Below is a small trained network, with its code and all its weights. Each question gives an input and a class and asks what happens when units are switched off, that is, made to give their printed mean instead of their output.

import numpy as np


def w(rows, s, z=0):
    codes = np.array(rows[::2]) - 128.0
    scale = np.full(codes.shape[1], s)
    scale[-1] = z or s
    return codes * scale


def norm(h):
    return h / np.sqrt((h * h).mean(-1, keepdims=True) + 1e-5)


def f(y):
    return y / 2 * (1 + np.tanh(0.7978845608 * (y + 0.044715 * y**3)))


def log_softmax(a):
    a = a - a.max(-1, keepdims=True)
    return a - np.log(np.exp(a).sum(-1, keepdims=True))


def net(x, mask):
    res = np.array(x, float).reshape(1, 6) / 4 @ E
    u = 0
    for l in range(3):
        y = f(norm(res) @ A[l][:, :-1].T + A[l][:, -1])
        res = res + np.where(mask[u : u + 10], y, B[l][:, -1]) @ B[l][:, :-1]
        u += 10
    return log_softmax(norm(res)[-1] @ U[:, :-1].T + U[:, -1])


A, B = {}, {}
E = w([
[124,132,138,131,133],'x0',
[121,140,151,137,136],'x1',
[2,163,38,121,150],'x2',
[183,179,81,60,146],'x3',
[137,115,99,119,115],'x4',
[62,85,199,38,185],'x5',
],0.0055)
A[0] = w([
[103,66,107,144,165,115],'L0N0',
[106,17,149,79,104,168],'L0N1',
[59,151,96,108,163,66],'L0N2',
[72,172,19,137,136,95],'L0N3',
[163,226,48,121,93,105],'L0N4',
[1,204,60,156,137,251],'L0N5',
[77,106,28,133,135,80],'L0N6',
[101,150,117,71,95,111],'L0N7',
[145,157,65,167,103,121],'L0N8',
[106,95,95,194,138,98],'L0N9',
],0.0072,0.0024)
B[0] = w([
[76,126,161,142,74,135],'L0N0',
[118,170,254,142,123,164],'L0N1',
[56,64,79,74,86,157],'L0N2',
[124,150,132,117,172,195],'L0N3',
[111,161,203,166,216,188],'L0N4',
[159,59,30,154,158,254],'L0N5',
[104,117,142,145,141,169],'L0N6',
[112,88,162,106,116,136],'L0N7',
[212,115,100,140,78,163],'L0N8',
[138,104,205,226,180,144],'L0N9',
],0.0057,0.0062)
A[1] = w([
[207,149,77,47,177,180],'L1N0',
[123,153,121,102,87,90],'L1N1',
[201,148,109,163,109,94],'L1N2',
[143,84,172,197,160,163],'L1N3',
[173,131,255,188,146,73],'L1N4',
[139,168,185,27,36,254],'L1N5',
[197,187,159,192,110,154],'L1N6',
[197,119,60,110,114,199],'L1N7',
[77,73,42,59,117,41],'L1N8',
[17,129,108,90,165,172],'L1N9',
],0.009,0.0022)
B[1] = w([
[145,168,159,143,176,233],'L1N0',
[167,169,211,193,220,110],'L1N1',
[128,198,106,165,31,196],'L1N2',
[65,101,1,114,129,204],'L1N3',
[61,126,181,101,165,255],'L1N4',
[135,51,107,153,232,206],'L1N5',
[47,139,114,41,68,241],'L1N6',
[23,131,223,142,138,201],'L1N7',
[151,181,194,90,95,199],'L1N8',
[187,175,98,129,47,227],'L1N9',
],0.0051)
A[2] = w([
[99,89,83,194,78,127],'L2N0',
[36,98,152,89,112,144],'L2N1',
[110,124,166,214,108,233],'L2N2',
[90,20,179,109,1,167],'L2N3',
[200,177,166,34,151,185],'L2N4',
[208,178,2,153,180,6],'L2N5',
[55,134,42,11,137,109],'L2N6',
[102,79,190,125,69,117],'L2N7',
[130,182,181,102,95,147],'L2N8',
[14,109,94,147,63,93],'L2N9',
],0.0086,0.0023)
B[2] = w([
[182,64,114,107,182,207],'L2N0',
[150,136,100,129,91,224],'L2N1',
[109,144,88,2,130,184],'L2N2',
[99,126,158,180,80,239],'L2N3',
[138,107,58,76,104,228],'L2N4',
[90,150,208,170,195,195],'L2N5',
[152,191,131,135,85,230],'L2N6',
[122,166,118,166,117,175],'L2N7',
[162,168,39,89,141,180],'L2N8',
[214,84,178,160,92,254],'L2N9',
],0.0081,0.005)
U = w([
[141,86,133,189,6,251],'0',
[134,228,30,65,100,186],'1',
[157,28,41,224,188,94],'2',
[90,198,121,207,244,23],'3',
[2,66,206,115,119,15],'4',
[135,74,122,48,228,127],'5',
],0.013,0.0017)

Each question gives the input, the list of numbers given to net, and the class t.
The units are the neurons (one row each of A and B). Each row of codes is followed by its name. A weight is (code - 128) times the scale printed after its matrix; where a second scale follows, it is the last column's (A, B and U).
mask holds one flag per neuron, layer by layer. A switched-off neuron (its flag False) gives its mean, the last column of its row in B, instead of its output. The means were averaged over made-up inputs and are rounded, as every weight is.
A unit's drop is (log p(t) with every unit on - log p(t) with that unit switched off) / (log p(t) with every unit on - log p(t) with every unit switched off).
The circuit of an input: a set's keep is (log p(t) with only the set's units on - log p(t) with every unit switched off) / (log p(t) with every unit on - log p(t) with every unit switched off). Starting from the 12 units with the biggest drops (on a tie, the unit counted first), units are removed one at a time, each time the one whose removal leaves the highest keep (on an exact tie, the one counted first), for as long as the keep stays at least 0.8.
units of the circuit, in order: the units of the circuit, biggest drop first
top k neurons: the k neurons with the biggest drops, biggest first
top k neurons in layer l: the k neurons of layer l with the biggest drops, biggest first
drop when u is switched off: that unit's drop, to one decimal
input [-3,-1,1,-2,-1,-4], class 2: units of the circuit, in order : (L2N0)
input [4,5,-5,1,1,-2], class 1: units of the circuit, in order : (L2N8; L0N5)
input [3,-4,0,4,-6,1], class 5: top 2 neurons : (L0N5; L1N6)
input [6,1,-4,2,2,1], class 5: units of the circuit, in order : (L1N5; L0N5; L2N3)
input [8,8,-8,-1,-3,1], class 4: top 2 neurons : (L1N4; L0N5)
input [7,1,1,-7,-5,-8], class 2: top 3 neurons in layer 1 : (L1N3; L1N8; L1N9)
input [4,-2,7,3,3,-1], class 3: top 2 neurons : (L2N5; L0N5)
input [-6,1,-5,1,0,-4], class 1: top 2 neurons in layer 2 : (L2N8; L2N2)
input [3,-7,7,0,2,2], class 0: top 3 neurons : (L2N9; L0N2; L1N8)
input [4,-8,7,5,5,-1], class 3: top 4 neurons : (L2N5; L0N5; L1N6; L0N4)
input [-5,3,4,0,7,-8], class 2: top 2 neurons in layer 0 : (L0N8; L0N9)
input [-6,2,4,-7,4,-1], class 2: top 2 neurons in layer 0 : (L0N9; L0N5)
input [-4,7,-8,-5,-5,1], class 4: top 2 neurons in layer 0 : (L0N5; L0N8)
input [-8,8,6,-8,6,0], class 2: units of the circuit, in order : (L0N5)
input [-4,4,-5,0,6,4], class 4: top 3 neurons in layer 2 : (L2N0; L2N8; L2N2)
input [8,4,2,-2,5,0], class 2: top 4 neurons : (L0N5; L1N6; L0N9; L2N0)
input [-5,6,-8,2,7,-5], class 1: drop when L2N8 is switched off : 0.3
input [1,4,7,8,6,-8], class 3: drop when L2N5 is switched off : 0.1
input [8,3,7,-7,-2,0], class 2: drop when L0N9 is switched off : 0.2
input [2,7,6,2,4,6], class 1: top neuron in layer 1 : (L1N8)
